Each row is followed by its group and then its class within the group.
[  3.9  -4.0   7.1   3.4   2.6 -16.6   2.0 -12.6   6.4  -7.0  -2.9 -10.7
  -4.9  -2.5   1.4   1.0]
F > V
[  4.2 -10.3  20.2  -0.8  -1.1  13.2  -6.6 -10.4  18.4   1.8 -15.5  -2.6
  -0.3 -37.6   8.7   3.6]
M > K
[ -0.4 -14.3  16.2  -1.4   5.4  10.5   2.9 -15.1  21.4   6.8 -12.0 -10.6
  -4.6 -30.5  14.6  -3.7]
M > K
[ -6.5 -17.5  17.9   4.7  14.8  22.3  -5.6   1.0  10.6   6.2 -19.6  -2.7
  -7.5 -39.8  21.9   1.3]
Q > H
[  8.2   2.4 -11.2  -9.9   0.7 -18.8  10.4   2.3 -12.8  -2.8  15.0  -8.0
   2.2  28.5 -13.2  -0.9]
E > D
[ -1.8  -6.0 -11.8  -7.7  -2.3  -2.5   0.8  18.5  -1.7  -2.1  -0.4   4.9
   1.5  -4.4   5.0  -2.4]
E > R
[ -5.1 -12.0   7.9  -5.7   0.0  12.3   4.0  -7.5  15.4   5.9  -7.2   0.5
  -3.4 -14.8   4.0  -1.5]
M > P
[ 4.7 -2.9 10.9 -8.6 -2.5 -2.0  1.7 16.2  1.7 -6.1 -3.5  2.9  3.4 -7.3
  8.5 -3.1]
E > D
[  4.3 -16.6  10.9 -19.0   3.7  13.5   3.6  17.8   7.5  -9.1 -11.6   8.9
   5.3 -30.7  16.0  -1.0]
E > D
[ -2.4  -6.4   5.0   7.6  13.4   8.6  -9.1   5.1   7.1   6.7 -12.2  -6.1
  -7.0 -13.9  10.8 -11.4]
Q > H
[ -3.7 -17.5  23.3  -6.8   5.3  24.1  -0.1  -1.5  24.6   1.4 -17.0   1.3
  -4.7 -35.7  18.2  -1.6]
M > P
[ -0.7 -28.4  31.9  -6.8   7.1  33.4  -0.5   1.8  40.6  -0.6 -33.4   9.0
 -11.9 -62.6  22.4   3.8]
M > P
[  0.5  -4.0   1.4   4.3  10.0   2.5   0.5  -4.3   1.0   4.0  -2.6 -10.3
  -1.6  -2.4   3.7 -11.8]
Q > H
[  7.1  -5.4   4.7   3.2   4.2  -0.7  -1.6  -6.5   9.8  -9.3  -7.8 -10.7
  -4.4  -5.8  -2.2  -5.2]
F > V
[  2.1  -2.8   7.8 -11.2   0.0   2.5   5.8  17.1   1.6  -4.6  -6.3   5.0
   2.4  -7.2   5.2  -2.5]
E > R
[  1.9 -15.1  16.7  -5.3   2.3  10.0  -1.4 -11.6  21.2  -0.6 -13.6  -2.3
  -2.6 -26.9   4.3   2.5]
M > K
[  2.3  -9.1  11.9   1.8   0.7   6.8   1.8 -14.4  19.0   1.8 -10.6  -1.2
  -1.2 -26.4   0.0   0.8]
M > K
[  9.8  -3.8   3.8   4.5   1.3  -4.6  -4.4 -13.5   2.4  -6.6  -3.9  -8.5
  -4.4   3.0 -10.1  -7.2]
F > V
[ -0.6  -6.0   5.6   0.9  10.7  12.3  -3.3   3.2   5.3   8.4  -4.7 -11.1
  -4.9 -12.7  10.7 -12.0]
Q > H
[ -2.2 -17.3  25.9  -9.0   5.5  24.7  -7.2  28.5  20.3 -12.8 -32.2  12.0
  -7.2 -54.9  27.7  -2.5]
E > D
[-0.1 -3.0  1.7 -9.4 -4.9 -3.5  3.0 14.2 -5.7 -3.6  2.4 -1.8  5.5 14.0
  7.0 -3.0]
E > D
[ -1.0  -6.1  10.2   4.9  -2.2   8.9   2.3  -5.9  13.9   5.2  -5.5  -1.9
   1.9 -22.1   6.5  -3.2]
M > P
[  6.2 -14.1  11.7  -5.5   1.1  10.5   2.2 -16.3  16.7  -3.7  -7.2  -6.4
   0.4 -20.3   4.3  -1.4]
M > K
[ -4.6   9.8  -8.7  13.6   5.7  -6.1   2.6  -9.8  -6.2  15.7   8.2 -10.2
   2.4   9.2   2.0  -1.6]
Q > X
[  3.7 -11.5  17.7   1.0   2.6  13.1   0.4  -8.9  19.3   4.1 -12.8  -3.0
  -2.7 -32.2  11.2  -3.8]
M > K
[ -1.2 -10.8   9.0 -13.1   2.1   3.0  -7.4  24.8   5.8  -9.8  -8.8   5.7
   0.5 -15.1  13.4   0.1]
E > D
[ -7.1  -2.6   5.4   7.6  10.4  15.7  -1.4   2.0   7.9  13.2  -7.9  -7.6
  -2.2 -17.8  18.2 -11.2]
Q > H
[ -8.5  -7.6   7.7  12.8  13.3  14.8  -3.1   6.6  12.5  -3.2 -12.7  -6.8
  -7.1 -25.2  17.7  -8.5]
Q > X
[  3.6  -5.9   8.1  -7.3   3.4   8.0  -8.4  28.5   1.6  -5.3  -3.8   1.9
   2.5 -11.6  13.7 -17.2]
E > R
[ -6.1  -6.8   8.7 -14.7   2.2 -10.6  -1.3  21.6   2.1  -0.6  -1.1  -5.1
   6.7  -7.8  11.3  -4.3]
E > D
[ -1.5 -11.0   9.8  -4.8  -1.8  10.7  -4.1  -8.8  10.9   5.1  -5.6   0.6
  -2.8 -13.9   1.7   0.5]
M > K
[  3.7  -7.9   7.2  -6.7   1.3   4.3  -2.1  18.6   5.1  -2.1  -8.3   3.7
  -0.3 -16.2  12.0  -7.0]
E > R
[ -7.1  -9.0  12.8   9.6  11.8  20.4  -3.5   7.1  12.7  -0.7 -20.7   2.8
  -8.3 -44.6  14.8   0.3]
Q > X
[  7.2 -12.8  15.5   9.3  10.4  11.3  -2.9  -4.0  17.5  -7.9 -21.9  -8.0
 -10.6 -29.0   7.7  -2.0]
F > L

Each row is followed by its group and then its class within the group.
[-19.2   0.5   7.9  -3.8  22.5   6.5  -5.2  17.5   5.8   3.4  -4.2  -0.3
  -0.4  25.6  -3.4 -26.1]
[73] > B
[ -8.6   2.7   1.8  -8.7  38.1   1.4  -1.8   0.0   1.8  -1.3   1.0 -14.4
   5.9  -1.6   4.7  11.6]
[81] > Z
[  3.6  -0.5  18.8 -14.2  13.7  -6.7 -10.2   6.0   3.1  -3.9  17.4  -5.0
 -14.1  13.7   0.6 -65.0]
[73] > B
[-18.1  -3.0  13.0 -12.9  37.3   3.9   7.8  30.6  11.7  -2.7   6.2  -4.2
   5.3  29.2   3.4 -18.5]
[73] > B
[ -5.8   0.5  18.6   8.6  -1.0  -3.8   2.1   8.8   3.8 -11.9  -1.5  -3.8
 -19.4  11.8   2.2 -27.2]
[75] > U
[-7.9 -9.5 -0.7 -8.6 10.7 -1.7  8.6 14.7 11.9  3.7  7.4 -4.5 -9.7 28.5
 -2.3  3.2]
[80] > J
[ -5.5   1.3  13.4  -8.6  28.2   3.0 -13.0  -0.4  -5.9  -2.8   2.3 -10.0
 -11.7  14.6  13.8  -7.9]
[75] > U
[ -5.7  -9.8   5.5  -7.9   2.0 -12.7  -4.3   5.6   4.9   4.1  19.2 -12.9
 -23.2   8.1   6.7 -24.5]
[80] > S
[  5.2  -5.0  17.7  -2.0   7.3  -6.9   1.8   1.8   3.0   2.0   9.0 -14.4
 -21.0   9.9   5.3 -33.7]
[80] > J
[ -5.3   0.0  13.1 -15.7  43.0   6.1   0.8  -1.1  -0.6  -0.4  -4.3 -23.3
  -9.5   3.2  -0.5 -14.9]
[81] > Y
[-11.8  -3.9  13.4 -12.4  13.1  -5.1  -7.6  17.2   5.0   1.3  -2.0  -1.6
  -3.3  18.2  -3.9 -51.2]
[73] > B
[-18.5   8.9   4.8  -1.9  19.5   2.1  -3.3   6.4   2.6  -8.7  -5.1   5.5
   0.4  10.0   5.5  35.2]
[75] > W
[-11.2 -13.7   9.4  -5.0  18.6  -0.3   7.5  16.9   5.3   6.3  13.8  -7.6
 -14.4  29.8  -1.4  -9.7]
[80] > S
